Below are the code and all the weights of a small trained network. Each question names an input and a target symbol and asks about switching units off, where a switched-off unit gives its printed mean instead of its output.

import numpy as np


def w(rows, s, z=0):
    codes = np.array(rows[::2]) - 128.0
    scale = np.full(codes.shape[1], s)
    scale[-1] = z or s
    return codes * scale


def norm(h):
    return h / np.sqrt((h * h).mean(-1, keepdims=True) + 1e-5)


def softmax(a):
    e = np.exp(a - a.max(-1, keepdims=True))
    return e / e.sum(-1, keepdims=True)


def log_softmax(a):
    a = a - a.max(-1, keepdims=True)
    return a - np.log(np.exp(a).sum(-1, keepdims=True))


def net(x, mask):
    ids = ['Φαδζμτψ'.index(c) for c in x.split()]
    T = len(ids)
    res = E[ids] + P[:T]
    u = 0
    for l in range(3):
        r = norm(res)
        for j in range(3):
            rows = slice(3 * j, 3 * j + 3)
            q, k, v = (r @ M[l][rows].T for M in (Q, K, V))
            z = softmax(np.where(np.tri(T) > 0, q @ k.T / 3**0.5, -1e9)) @ v
            o = O[l][rows]
            res = res + np.where(mask[u + j], z, o[:, -1]) @ o[:, :-1]
        u += 3
    return log_softmax(norm(res)[-1] @ U[:, :-1].T + U[:, -1])


Q, K, V, O = {}, {}, {}, {}
E = w([
[4,163,93,166],'Φ',
[160,70,127,101],'α',
[144,162,135,113],'δ',
[143,145,151,151],'ζ',
[144,87,143,149],'μ',
[157,153,99,139],'τ',
[115,165,194,85],'ψ',
],0.032)
P = w([
[253,123,132,79],'0',
[239,171,168,141],'1',
[204,190,151,156],'2',
[138,179,131,126],'3',
[90,171,106,141],'4',
[69,174,101,124],'5',
[46,161,97,113],'6',
],0.0046)
Q[0] = w([
[162,35,121,94],'0.h0',
[197,103,176,243],'0.h0',
[149,62,56,114],'0.h0',
[114,76,153,145],'0.h1',
[28,211,38,77],'0.h1',
[245,106,166,130],'0.h1',
[118,152,207,71],'0.h2',
[217,154,82,152],'0.h2',
[153,157,22,116],'0.h2',
],0.012)
K[0] = w([
[183,75,135,147],'0.h0',
[170,120,95,202],'0.h0',
[181,91,83,135],'0.h0',
[77,133,80,195],'0.h1',
[251,129,123,61],'0.h1',
[48,172,144,163],'0.h1',
[179,164,155,41],'0.h2',
[142,114,59,162],'0.h2',
[69,186,100,185],'0.h2',
],0.015)
V[0] = w([
[253,182,77,141],'0.h0',
[68,121,175,131],'0.h0',
[149,146,193,95],'0.h0',
[142,160,94,130],'0.h1',
[113,146,200,74],'0.h1',
[182,131,194,107],'0.h1',
[163,148,74,81],'0.h2',
[20,131,94,146],'0.h2',
[114,27,46,160],'0.h2',
],0.0068)
O[0] = w([
[176,93,189,11,234],'0.h0',
[176,233,164,180,62],'0.h0',
[227,104,110,103,150],'0.h0',
[158,24,159,116,128],'0.h1',
[202,103,69,59,107],'0.h1',
[51,123,47,154,181],'0.h1',
[140,107,164,254,179],'0.h2',
[32,149,92,81,1],'0.h2',
[93,178,117,160,172],'0.h2',
],0.0042,0.0039)
Q[1] = w([
[140,128,174,184],'1.h0',
[139,167,142,1],'1.h0',
[93,175,140,106],'1.h0',
[130,141,131,230],'1.h1',
[159,60,31,83],'1.h1',
[65,132,246,177],'1.h1',
[76,232,119,81],'1.h2',
[120,143,159,175],'1.h2',
[186,133,157,148],'1.h2',
],0.014)
K[1] = w([
[219,142,121,129],'1.h0',
[20,122,141,171],'1.h0',
[87,151,71,105],'1.h0',
[222,149,167,11],'1.h1',
[4,165,82,99],'1.h1',
[201,26,147,97],'1.h1',
[130,154,180,115],'1.h2',
[188,126,119,161],'1.h2',
[131,196,97,143],'1.h2',
],0.011)
V[1] = w([
[119,102,50,149],'1.h0',
[154,115,198,138],'1.h0',
[82,147,77,195],'1.h0',
[191,193,102,150],'1.h1',
[206,116,105,99],'1.h1',
[154,127,146,205],'1.h1',
[62,101,182,134],'1.h2',
[122,195,5,206],'1.h2',
[83,68,150,138],'1.h2',
],0.011)
O[1] = w([
[142,138,4,72,123],'1.h0',
[173,25,167,178,198],'1.h0',
[212,207,103,100,3],'1.h0',
[200,153,50,137,163],'1.h1',
[147,254,2,67,254],'1.h1',
[140,234,120,164,154],'1.h1',
[106,76,134,55,42],'1.h2',
[121,93,33,132,13],'1.h2',
[65,104,161,119,108],'1.h2',
],0.0064,0.0057)
Q[2] = w([
[166,136,63,64],'2.h0',
[56,113,90,80],'2.h0',
[100,132,121,99],'2.h0',
[122,165,8,173],'2.h1',
[67,168,145,65],'2.h1',
[121,198,146,148],'2.h1',
[203,130,128,142],'2.h2',
[91,115,89,76],'2.h2',
[23,94,62,44],'2.h2',
],0.017)
K[2] = w([
[152,169,88,104],'2.h0',
[92,114,130,6],'2.h0',
[169,131,157,39],'2.h0',
[160,160,50,95],'2.h1',
[75,178,214,61],'2.h1',
[95,206,141,151],'2.h1',
[81,195,100,181],'2.h2',
[243,85,131,149],'2.h2',
[249,100,155,122],'2.h2',
],0.019)
V[2] = w([
[215,131,135,55],'2.h0',
[137,247,184,89],'2.h0',
[122,116,2,119],'2.h0',
[97,128,59,163],'2.h1',
[163,228,143,63],'2.h1',
[151,32,155,177],'2.h1',
[128,132,105,44],'2.h2',
[97,230,229,98],'2.h2',
[93,143,209,119],'2.h2',
],0.0091)
O[2] = w([
[25,84,134,91,253],'2.h0',
[99,67,68,254,96],'2.h0',
[148,98,218,109,130],'2.h0',
[200,98,149,108,79],'2.h1',
[87,34,124,112,116],'2.h1',
[107,230,156,148,240],'2.h1',
[92,70,104,90,97],'2.h2',
[130,53,225,138,78],'2.h2',
[88,121,252,109,59],'2.h2',
],0.0081,0.0041)
U = w([
[68,124,98,166,106],'Φ',
[128,124,125,20,96],'α',
[111,5,104,127,106],'δ',
[147,92,134,227,63],'ζ',
[186,208,163,149,73],'μ',
[221,101,51,138,137],'τ',
[146,61,211,121,255],'ψ',
],0.011,0.0025)

Each question gives the input, a string of symbols that net reads in full, and the target symbol t.
The units are the heads (3 rows each of Q, K, V and O). Each row of codes is followed by its name. A weight is (code - 128) times the scale printed after its matrix; where a second scale follows, it is the last column's (O and U).
mask holds one flag per head, layer by layer. A switched-off head (its flag False) gives its mean, the last column of its rows in O, instead of its output. The means were averaged over made-up inputs and are rounded, as every weight is.
A unit's drop is (log p(t) with every unit on - log p(t) with that unit switched off) / (log p(t) with every unit on - log p(t) with every unit switched off).
The circuit of an input: a set's keep is (log p(t) with only the set's units on - log p(t) with every unit switched off) / (log p(t) with every unit on - log p(t) with every unit switched off). Starting from all 9 units, units are removed one at a time, each time the one whose removal leaves the highest keep (on an exact tie, the one counted first), for as long as the keep stays at least 0.8.
units of the circuit, in order: the units of the circuit, biggest drop first
unit that matters most: the unit with the biggest drop
heads that matter: for each layer, one digit per head in row order, 1 if its drop is at least 0.15 and else 0, layers parted by /
drop of u: that unit's drop, to one decimal
input μ ψ ζ, target ψ: heads that matter => 000 / 000 / 001
input μ α α μ μ α, target μ: heads that matter => 000 / 000 / 000
input τ α τ ψ α τ, target ψ: units of the circuit, in order => [2.h2, 1.h1]
input α τ δ τ α μ ψ, target ψ: units of the circuit, in order => [2.h2, 0.h0]
input ψ α α ζ, target ζ: unit that matters most => 2.h0
input α δ α, target δ: units of the circuit, in order => [2.h0, 0.h0]
input τ α α α, target α: heads that matter => 110 / 111 / 111
input α τ μ ζ τ ζ, target τ: heads that matter => 000 / 001 / 010
input μ α α ψ δ, target ψ: heads that matter => 000 / 000 / 001
input α α α μ ζ ζ α, target ζ: units of the circuit, in order => [1.h1, 2.h0]
input α τ μ, target τ: units of the circuit, in order => [2.h2, 1.h2]
input δ δ ζ α, target ζ: units of the circuit, in order => [2.h0, 2.h1, 2.h2]
input α α μ, target μ: heads that matter => 000 / 000 / 000
input δ α α, target δ: heads that matter => 110 / 011 / 100
input δ α δ, target δ: units of the circuit, in order => [2.h1]
input δ μ τ α ζ, target τ: heads that matter => 010 / 011 / 010
input α Φ ψ α τ, target δ: units of the circuit, in order => [1.h0, 0.h2, 2.h1, 1.h1]
input τ δ δ, target τ: units of the circuit, in order => [1.h1, 2.h1]
input α τ ψ α ψ μ, target ψ: heads that matter => 000 / 000 / 001
input α τ ψ τ, target ψ: units of the circuit, in order => [2.h2]
input ζ α δ, target τ: heads that matter => 010 / 010 / 100
input μ α μ, target μ: drop of 2.h0 => 0.1
input α α α α, target α: drop of 2.h2 => 0.0
input τ α α μ τ α α, target τ: drop of 1.h1 => 0.9
